Below are the code and all the weights of a small trained network. Each question names an input and a class and asks about switching units off, where a switched-off unit gives its printed mean instead of its output.

import numpy as np


def w(rows, s, z=0):
    codes = np.array(rows[::2]) - 128.0
    scale = np.full(codes.shape[1], s)
    scale[-1] = z or s
    return codes * scale


def f(y):
    return y / 2 * (1 + np.tanh(0.7978845608 * (y + 0.044715 * y**3)))


def log_softmax(a):
    a = a - a.max(-1, keepdims=True)
    return a - np.log(np.exp(a).sum(-1, keepdims=True))


def net(x, mask):
    res = np.array(x, float).reshape(1, 3) / 4 @ E
    y = f(res @ A[0][:, :-1].T + A[0][:, -1])
    res = res + np.where(mask, y, B[0][:, -1]) @ B[0][:, :-1]
    return log_softmax(res[-1] @ U[:, :-1].T + U[:, -1])


A, B = {}, {}
E = w([
[135,126,146,123,72,17,226,159,76,179],'x0',
[126,127,86,13,174,152,177,101,119,174],'x1',
[86,161,153,174,125,217,152,168,7,205],'x2',
],0.011)
A[0] = w([
[124,135,125,95,103,80,125,123,167,113,149],'n1',
[108,124,135,56,153,141,128,112,123,136,97],'n2',
[110,147,106,148,118,148,126,135,130,176,103],'n3',
[130,150,132,135,139,88,160,124,116,137,120],'n4',
[130,136,135,147,126,74,111,102,166,105,105],'n5',
[135,128,144,132,111,103,153,139,90,161,145],'n6',
[127,127,122,150,132,171,102,122,155,103,108],'n7',
[111,117,150,141,136,167,142,131,71,149,108],'n8',
[116,127,142,249,113,59,110,140,127,110,104],'n9',
[125,124,116,59,141,97,129,127,175,115,115],'n10',
[120,126,123,96,122,55,156,137,100,147,122],'n11',
[117,120,134,132,120,66,148,141,105,145,113],'n12',
[125,148,124,133,107,172,141,129,57,135,125],'n13',
[122,129,123,82,146,203,96,120,166,127,129],'n14',
[115,143,126,114,137,144,131,142,141,105,101],'n15',
[128,129,116,10,130,129,168,126,107,158,120],'n16',
[124,136,131,105,132,83,115,112,185,117,106],'n17',
[115,131,123,121,140,113,133,122,129,136,253],'n18',
[134,125,120,123,115,67,157,129,123,121,124],'n19',
[129,145,134,139,156,132,133,119,105,160,119],'n20',
],0.017,0.015)
B[0] = w([
[138,104,137,111,141,163,133,159,118,122,202],'n1',
[125,142,96,188,135,81,146,117,126,167,164],'n2',
[117,115,115,135,167,123,141,135,128,134,154],'n3',
[107,138,123,133,150,134,105,97,128,122,166],'n4',
[128,114,104,130,167,134,148,159,112,152,191],'n5',
[123,124,141,109,142,155,111,111,141,111,200],'n6',
[110,144,120,129,146,132,123,62,153,135,183],'n7',
[132,91,96,113,176,127,140,158,135,135,196],'n8',
[132,157,111,194,91,90,169,118,113,184,250],'n9',
[132,103,100,132,168,132,149,161,117,152,194],'n10',
[110,137,129,129,145,146,102,78,166,101,202],'n11',
[117,149,107,126,170,137,101,81,155,117,189],'n12',
[135,94,107,104,164,153,138,167,126,132,206],'n13',
[105,148,137,132,139,142,103,68,158,109,209],'n14',
[112,138,113,132,142,120,124,117,124,137,131],'n15',
[128,168,112,207,92,81,163,126,108,183,215],'n16',
[110,101,99,117,171,139,131,158,119,142,190],'n17',
[177,91,233,72,5,194,111,169,109,60,229],'n18',
[108,127,119,108,159,134,104,92,150,121,188],'n19',
[128,106,114,137,137,125,128,141,131,138,156],'n20',
],0.028,0.017)
U = w([
[144,9,71,98,210,201,151,212,124,141,86],'0',
[73,132,117,115,167,190,57,16,186,98,158],'1',
[151,155,85,212,75,123,188,126,104,196,110],'2',
[200,71,194,69,45,191,102,173,114,74,253],'3',
[136,159,60,109,123,76,85,131,83,116,66],'4',
[136,134,130,84,162,110,107,147,113,86,62],'5',
[134,153,98,108,186,94,112,173,113,134,72],'6',
],0.011,0.004)

Each question gives the input, the list of numbers given to net, and the class t.
The units are the neurons (one row each of A and B). Each row of codes is followed by its name. A weight is (code - 128) times the scale printed after its matrix; where a second scale follows, it is the last column's (A, B and U).
mask holds one flag per neuron, in row order. A switched-off neuron (its flag False) gives its mean, the last column of its row in B, instead of its output. The means were averaged over made-up inputs and are rounded, as every weight is.
A unit's drop is (log p(t) with every unit on - log p(t) with that unit switched off) / (log p(t) with every unit on - log p(t) with every unit switched off).
The circuit of an input: a set's keep is (log p(t) with only the set's units on - log p(t) with every unit switched off) / (log p(t) with every unit on - log p(t) with every unit switched off). Starting from the 12 units with the biggest drops (on a tie, the unit counted first), units are removed one at a time, each time the one whose removal leaves the highest keep (on an exact tie, the one counted first), for as long as the keep stays at least 0.8.
circuit, biggest first: the units of the circuit, biggest drop first
k most important neurons: the k neurons with the biggest drops, biggest first
drop when u is switched off: that unit's drop, to one decimal
input [8,-7,4], class 1: most important neuron -> n12
input [3,3,-1], class 3: 2 most important neurons -> n9, n18
input [2,-7,8], class 0: 2 most important neurons -> n13, n8
input [3,1,-2], class 3: 3 most important neurons -> n14, n18, n7
input [-1,5,4], class 2: 2 most important neurons -> n16, n2
input [-6,5,5], class 1: 2 most important neurons -> n14, n9
input [0,-2,-3], class 3: 2 most important neurons -> n8, n13
input [4,-4,0], class 1: 2 most important neurons -> n16, n12
input [7,-7,8], class 0: 2 most important neurons -> n13, n8
input [1,-2,-3], class 3: 2 most important neurons -> n8, n13
input [8,-2,8], class 0: drop when n14 is switched off -> 0.8
input [-5,8,-2], class 2: drop when n16 is switched off -> 0.6
input [3,5,3], class 2: drop when n16 is switched off -> 5.3
input [-1,-8,-4], class 2: circuit, biggest first -> n9
